Here is a tiny trained network, its code and every weight. The questions are about switching its units off for an input and a target symbol, where a switched-off unit gives its printed mean instead of its output.

import numpy as np


def w(rows, s, z=0):
    codes = np.array(rows[::2]) - 128.0
    scale = np.full(codes.shape[1], s)
    scale[-1] = z or s
    return codes * scale


def norm(h):
    return h / np.sqrt((h * h).mean(-1, keepdims=True) + 1e-5)


def f(y):
    return np.maximum(y, 0)


def softmax(a):
    e = np.exp(a - a.max(-1, keepdims=True))
    return e / e.sum(-1, keepdims=True)


def log_softmax(a):
    a = a - a.max(-1, keepdims=True)
    return a - np.log(np.exp(a).sum(-1, keepdims=True))


def net(x, mask):
    ids = ['ΓΞαεησφψω'.index(c) for c in x.split()]
    T = len(ids)
    res = E[ids] + P[:T]
    r = norm(res)
    for j in range(3):
        rows = slice(4 * j, 4 * j + 4)
        q, k, v = (r @ M[0][rows].T for M in (Q, K, V))
        z = softmax(np.where(np.tri(T) > 0, q @ k.T / 4**0.5, -1e9)) @ v
        o = O[0][rows]
        res = res + np.where(mask[j], z, o[:, -1]) @ o[:, :-1]
    y = f(norm(res) @ A[0][:, :-1].T + A[0][:, -1])
    res = res + np.where(mask[3:15], y, B[0][:, -1]) @ B[0][:, :-1]
    return log_softmax(norm(res)[-1] @ U[:, :-1].T + U[:, -1])


Q, K, V, O, A, B = {}, {}, {}, {}, {}, {}
E = w([
[26,159,115,106,89,104,171],'Γ',
[51,205,195,105,123,116,148],'Ξ',
[67,161,177,181,135,191,69],'α',
[62,195,95,193,155,78,228],'ε',
[134,115,117,28,106,58,123],'η',
[149,141,187,77,187,147,212],'σ',
[88,133,84,141,249,142,95],'φ',
[137,95,75,182,78,133,191],'ψ',
[160,225,115,86,34,155,130],'ω',
],0.019)
P = w([
[11,85,50,109,110,219,136],'0',
[53,160,118,159,113,76,173],'1',
[61,169,123,161,118,86,172],'2',
[73,175,131,161,123,96,172],'3',
[78,180,139,169,126,97,159],'4',
[84,186,146,171,135,96,159],'5',
[90,188,157,176,135,102,155],'6',
[97,189,158,179,141,97,160],'7',
[101,193,161,181,142,98,162],'8',
[107,195,164,184,141,88,167],'9',
[104,188,170,191,146,86,150],'10',
[108,193,175,188,148,87,156],'11',
],0.011)
Q[0] = w([
[37,179,107,114,108,141,177],'head 0',
[4,190,111,132,89,129,172],'head 0',
[228,53,76,162,136,122,77],'head 0',
[213,114,90,134,151,183,85],'head 0',
[110,124,155,148,112,101,145],'head 1',
[242,18,96,169,130,160,79],'head 1',
[95,150,162,117,142,110,180],'head 1',
[32,180,87,137,105,81,139],'head 1',
[67,194,123,164,103,95,127],'head 2',
[78,107,118,177,183,133,141],'head 2',
[202,73,158,91,170,149,123],'head 2',
[31,130,145,100,141,89,142],'head 2',
],0.016)
K[0] = w([
[72,94,89,68,116,175,138],'head 0',
[79,90,93,70,124,181,154],'head 0',
[155,170,165,168,129,1,140],'head 0',
[141,137,162,167,155,61,117],'head 0',
[146,97,103,130,111,128,150],'head 1',
[146,185,178,179,120,41,100],'head 1',
[114,92,119,74,132,161,153],'head 1',
[75,96,52,144,118,193,123],'head 1',
[91,87,79,92,107,183,136],'head 2',
[104,115,139,168,163,142,141],'head 2',
[177,114,179,143,136,86,138],'head 2',
[94,88,137,105,143,126,139],'head 2',
],0.017)
V[0] = w([
[163,127,67,228,116,145,148],'head 0',
[201,43,148,73,59,191,102],'head 0',
[187,32,219,133,186,136,73],'head 0',
[163,79,117,118,125,60,189],'head 0',
[103,94,162,147,190,153,169],'head 1',
[136,161,210,110,112,109,185],'head 1',
[102,134,165,201,71,117,167],'head 1',
[128,254,167,96,163,130,144],'head 1',
[97,142,95,135,107,120,48],'head 2',
[190,93,173,148,167,192,164],'head 2',
[82,77,132,144,93,178,128],'head 2',
[190,158,120,110,94,99,87],'head 2',
],0.0087)
O[0] = w([
[178,116,39,196,141,170,173,102],'head 0',
[193,124,128,85,56,183,100,83],'head 0',
[153,128,189,141,192,153,121,10],'head 0',
[136,104,117,105,111,9,196,99],'head 0',
[132,116,92,117,208,164,173,177],'head 1',
[177,135,152,77,114,133,228,109],'head 1',
[73,165,255,211,38,152,175,124],'head 1',
[151,229,108,77,116,120,148,127],'head 1',
[78,144,187,163,135,100,48,106],'head 2',
[199,179,93,147,61,172,168,104],'head 2',
[19,70,109,77,75,157,154,166],'head 2',
[165,138,192,186,111,37,127,42],'head 2',
],0.0074,0.011)
A[0] = w([
[103,98,155,138,95,176,128,133],'neuron 0',
[112,140,79,107,98,164,99,133],'neuron 1',
[149,181,145,140,68,105,119,130],'neuron 2',
[178,59,96,175,102,110,123,2],'neuron 3',
[146,80,100,190,100,124,148,168],'neuron 4',
[156,86,105,87,114,153,97,157],'neuron 5',
[116,106,156,78,144,151,165,162],'neuron 6',
[100,86,175,131,172,131,162,24],'neuron 7',
[125,113,132,80,124,91,110,161],'neuron 8',
[252,132,126,135,153,134,141,52],'neuron 9',
[126,134,96,123,149,138,119,153],'neuron 10',
[167,132,62,136,121,87,132,117],'neuron 11',
],0.017,0.0083)
B[0] = w([
[159,122,172,102,141,202,142,182],'neuron 0',
[172,106,124,156,90,86,87,220],'neuron 1',
[161,162,71,136,100,115,105,155],'neuron 2',
[97,228,215,99,186,152,125,131],'neuron 3',
[117,109,193,89,125,146,151,186],'neuron 4',
[106,77,171,148,98,21,118,150],'neuron 5',
[172,136,116,72,129,128,100,254],'neuron 6',
[143,75,15,34,48,156,78,141],'neuron 7',
[138,105,178,159,176,105,162,186],'neuron 8',
[148,98,106,247,183,95,223,140],'neuron 9',
[144,109,117,134,130,165,76,204],'neuron 10',
[88,37,175,90,142,161,151,146],'neuron 11',
],0.014,0.0076)
U = w([
[20,77,61,19,48,110,74,164],'Γ',
[75,210,184,74,143,129,107,219],'Ξ',
[155,213,222,189,182,192,108,237],'α',
[108,184,89,239,171,99,234,159],'ε',
[126,81,201,108,134,14,99,61],'η',
[204,111,84,50,146,141,169,103],'σ',
[107,74,27,143,190,133,45,2],'φ',
[128,2,146,163,57,174,178,19],'ψ',
[168,158,89,176,28,83,88,86],'ω',
],0.0088,0.0053)

Each question gives the input, a string of symbols that net reads in full, and the target symbol t.
The units are the heads (4 rows each of Q, K, V and O) and the neurons (one row each of A and B). Each row of codes is followed by its name. A weight is (code - 128) times the scale printed after its matrix; where a second scale follows, it is the last column's (O, A, B and U).
mask holds one flag per unit, heads first, then neurons. A switched-off unit (its flag False) gives its mean, the last column of its rows in O or B, instead of its output. The means were averaged over made-up inputs and are rounded, as every weight is.
A unit's drop is (log p(t) with every unit on - log p(t) with that unit switched off) / (log p(t) with every unit on - log p(t) with every unit switched off).
The circuit of an input: a set's keep is (log p(t) with only the set's units on - log p(t) with every unit switched off) / (log p(t) with every unit on - log p(t) with every unit switched off). Starting from the 12 units with the biggest drops (on a tie, the unit counted first), units are removed one at a time, each time the one whose removal leaves the highest keep (on an exact tie, the one counted first), for as long as the keep stays at least 0.8.
circuit, biggest first: the units of the circuit, biggest drop first
k most important neurons: the k neurons with the biggest drops, biggest first
which heads matter: for each layer, one digit per head in row order, 1 if its drop is at least 0.15 and else 0, layers parted by /
drop when u is switched off: that unit's drop, to one decimal
input φ ψ Ξ η Γ Ξ ω Γ Γ, target φ: circuit, biggest first => head 1; head 0
input ω Ξ ψ η, target η: which heads matter => 001
input Γ ε σ φ ε σ φ Γ η Ξ ε, target Γ: which heads matter => 001
input ψ α ε σ ψ φ ε Ξ ψ α σ Γ, target ψ: which heads matter => 110
input φ ε σ σ Γ ε ω φ ε ψ, target φ: which heads matter => 111
input ω σ σ σ Γ σ ε, target ω: circuit, biggest first => head 1; head 0
input α σ ψ ε α φ ε φ φ σ σ ε, target α: which heads matter => 100
input ε η ψ ε ψ σ ψ σ η, target ε: circuit, biggest first => head 0; head 2; neuron 6
input ω ω σ φ σ σ σ Ξ φ α, target ω: which heads matter => 110
input ε φ σ ω ε σ σ ω Γ, target ε: circuit, biggest first => head 0
input α φ σ φ Γ φ, target α: which heads matter => 110
input σ ε σ Γ ω σ Γ Ξ σ ω σ σ, target ε: circuit, biggest first => head 2; neuron 9
input Ξ α σ ψ ψ η, target Ξ: circuit, biggest first => head 1; neuron 8; head 0
input ω φ Γ Γ ε Γ σ Γ, target ω: 2 most important neurons => neuron 2; neuron 1
input ψ ε φ α σ ψ σ φ ε ε η α, target ψ: which heads matter => 100
input ε σ φ σ η Ξ σ, target ε: circuit, biggest first => head 0
input Γ ψ ω Γ σ ε ψ φ ε σ, target Γ: which heads matter => 010
input σ η ψ Γ σ σ σ ω σ φ, target σ: circuit, biggest first => head 1; head 2
input η ψ σ Ξ ψ Γ, target η: circuit, biggest first => neuron 8; head 0; head 2
input Γ ψ ψ Γ Ξ ε ω ω σ φ, target Γ: circuit, biggest first => head 2; neuron 7
input ψ σ ω σ α φ ε η σ σ, target ψ: circuit, biggest first => head 1
input η σ α ε ε σ, target η: circuit, biggest first => head 0; head 1; neuron 8
input ω η φ σ η φ ω ψ η Ξ σ ψ, target ω: which heads matter => 111
input ω σ ω α φ ε Γ ω Γ Γ, target ω: which heads matter => 110
input Γ ε ε φ Ξ ε Ξ ψ σ η σ φ, target Γ: 2 most important neurons => neuron 7; neuron 8
input Γ η σ η σ ε, target Γ: drop when neuron 9 is switched off => 0.1
input η ψ η ω Ξ Ξ, target η: drop when neuron 8 is switched off => 0.3
input σ ω Ξ φ σ ε, target σ: drop when neuron 8 is switched off => 0.0
input ε ψ η ε Γ Γ η, target ε: drop when head 0 is switched off => 0.3
input η φ α Γ Γ η ψ, target η: most important neuron => neuron 8
